Below is a small trained network, with its code and all its weights. Each question gives an input and a class and asks what happens when units are switched off, that is, made to give their printed mean instead of their output.

import numpy as np


def w(rows, s, z=0):
    codes = np.array(rows[::2]) - 128.0
    scale = np.full(codes.shape[1], s)
    scale[-1] = z or s
    return codes * scale


def f(y):
    return np.maximum(y, 0)


def log_softmax(a):
    a = a - a.max(-1, keepdims=True)
    return a - np.log(np.exp(a).sum(-1, keepdims=True))


def net(x, mask):
    res = np.array(x, float).reshape(1, 7) / 4 @ E
    y = f(res @ A[0][:, :-1].T + A[0][:, -1])
    res = res + np.where(mask, y, B[0][:, -1]) @ B[0][:, :-1]
    return log_softmax(res[-1] @ U[:, :-1].T + U[:, -1])


A, B = {}, {}
E = w([
[126,126,131,127,133],'x0',
[101,55,72,46,98],'x1',
[129,127,129,127,132],'x2',
[127,123,133,129,131],'x3',
[127,127,131,123,139],'x4',
[255,94,110,135,139],'x5',
[168,151,217,54,91],'x6',
],0.016)
A[0] = w([
[61,107,122,125,121,213],'neuron 0',
[137,65,21,110,149,113],'neuron 1',
[135,84,168,6,78,3],'neuron 2',
[194,144,166,135,136,80],'neuron 3',
[153,192,217,136,116,105],'neuron 4',
[95,173,163,118,126,173],'neuron 5',
[115,133,147,103,191,170],'neuron 6',
[90,166,168,129,130,166],'neuron 7',
[129,152,127,211,184,222],'neuron 8',
[192,103,114,139,126,146],'neuron 9',
[116,159,114,171,138,140],'neuron 10',
],0.017,0.005)
B[0] = w([
[39,178,114,114,105,202],'neuron 0',
[100,7,135,118,128,230],'neuron 1',
[163,222,61,243,155,250],'neuron 2',
[201,173,175,44,161,218],'neuron 3',
[143,56,212,78,62,252],'neuron 4',
[124,30,154,207,23,194],'neuron 5',
[133,139,120,174,91,151],'neuron 6',
[133,49,133,189,1,196],'neuron 7',
[192,223,49,162,128,242],'neuron 8',
[235,84,121,102,195,209],'neuron 9',
[116,161,104,182,116,182],'neuron 10',
],0.0092,0.018)
U = w([
[97,194,111,201,80,154],'0',
[136,30,154,138,82,197],'1',
[185,160,99,166,165,137],'2',
[165,138,195,54,117,3],'3',
[2,116,109,90,106,128],'4',
],0.014,0.006)

Each question gives the input, the list of numbers given to net, and the class t.
The units are the neurons (one row each of A and B). Each row of codes is followed by its name. A weight is (code - 128) times the scale printed after its matrix; where a second scale follows, it is the last column's (A, B and U).
mask holds one flag per neuron, in row order. A switched-off neuron (its flag False) gives its mean, the last column of its row in B, instead of its output. The means were averaged over made-up inputs and are rounded, as every weight is.
A unit's drop is (log p(t) with every unit on - log p(t) with that unit switched off) / (log p(t) with every unit on - log p(t) with every unit switched off).
The circuit of an input: a set's keep is (log p(t) with only the set's units on - log p(t) with every unit switched off) / (log p(t) with every unit on - log p(t) with every unit switched off). Starting from all 11 units, units are removed one at a time, each time the one whose removal leaves the highest keep (on an exact tie, the one counted first), for as long as the keep stays at least 0.8.
circuit, biggest first: the units of the circuit, biggest drop first
k most important neurons: the k neurons with the biggest drops, biggest first
drop when u is switched off: that unit's drop, to one decimal
input [2,7,-6,6,5,-8,2], class 0: circuit, biggest first	(neuron 2)
input [-8,1,7,-7,-6,0,8], class 0: 2 most important neurons	(neuron 2; neuron 1)
input [3,0,6,-2,0,1,0], class 2: 4 most important neurons	(neuron 4; neuron 1; neuron 5; neuron 7)
input [3,0,6,7,-5,6,3], class 3: 2 most important neurons	(neuron 8; neuron 3)
input [-6,3,-5,-6,-5,0,1], class 0: 3 most important neurons	(neuron 4; neuron 9; neuron 3)
input [2,1,-7,3,8,-5,-3], class 4: circuit, biggest first	(neuron 2; neuron 0)
input [-5,5,0,-6,-8,8,1], class 2: 4 most important neurons	(neuron 2; neuron 4; neuron 5; neuron 7)
input [-1,-8,8,-6,-6,0,8], class 1: 2 most important neurons	(neuron 5; neuron 7)
input [-1,2,4,-1,8,7,-6], class 1: 2 most important neurons	(neuron 1; neuron 2)
input [-4,4,-5,-8,8,3,2], class 2: 2 most important neurons	(neuron 2; neuron 4)
input [-1,-1,6,-7,-6,6,1], class 3: circuit, biggest first	(neuron 2; neuron 3)
input [0,0,6,6,2,3,5], class 3: 3 most important neurons	(neuron 8; neuron 4; neuron 3)
input [-6,-7,6,-5,8,-4,2], class 1: 2 most important neurons	(neuron 4; neuron 2)
input [7,6,-2,1,-5,7,2], class 2: circuit, biggest first	(neuron 2)
input [4,1,-6,-6,8,-7,7], class 0: 2 most important neurons	(neuron 2; neuron 1)
input [-6,7,-1,-8,2,-5,1], class 0: 2 most important neurons	(neuron 2; neuron 4)
input [-6,3,8,1,-5,8,3], class 2: drop when neuron 2 is switched off	0.2
input [-5,8,-3,-5,-3,8,7], class 2: drop when neuron 2 is switched off	0.8
input [0,2,-3,0,1,-3,-5], class 4: drop when neuron 1 is switched off	0.0
input [-7,7,-5,5,-2,-3,7], class 0: drop when neuron 2 is switched off	0.3
input [1,-6,1,-8,8,2,5], class 3: circuit, biggest first	(neuron 3)
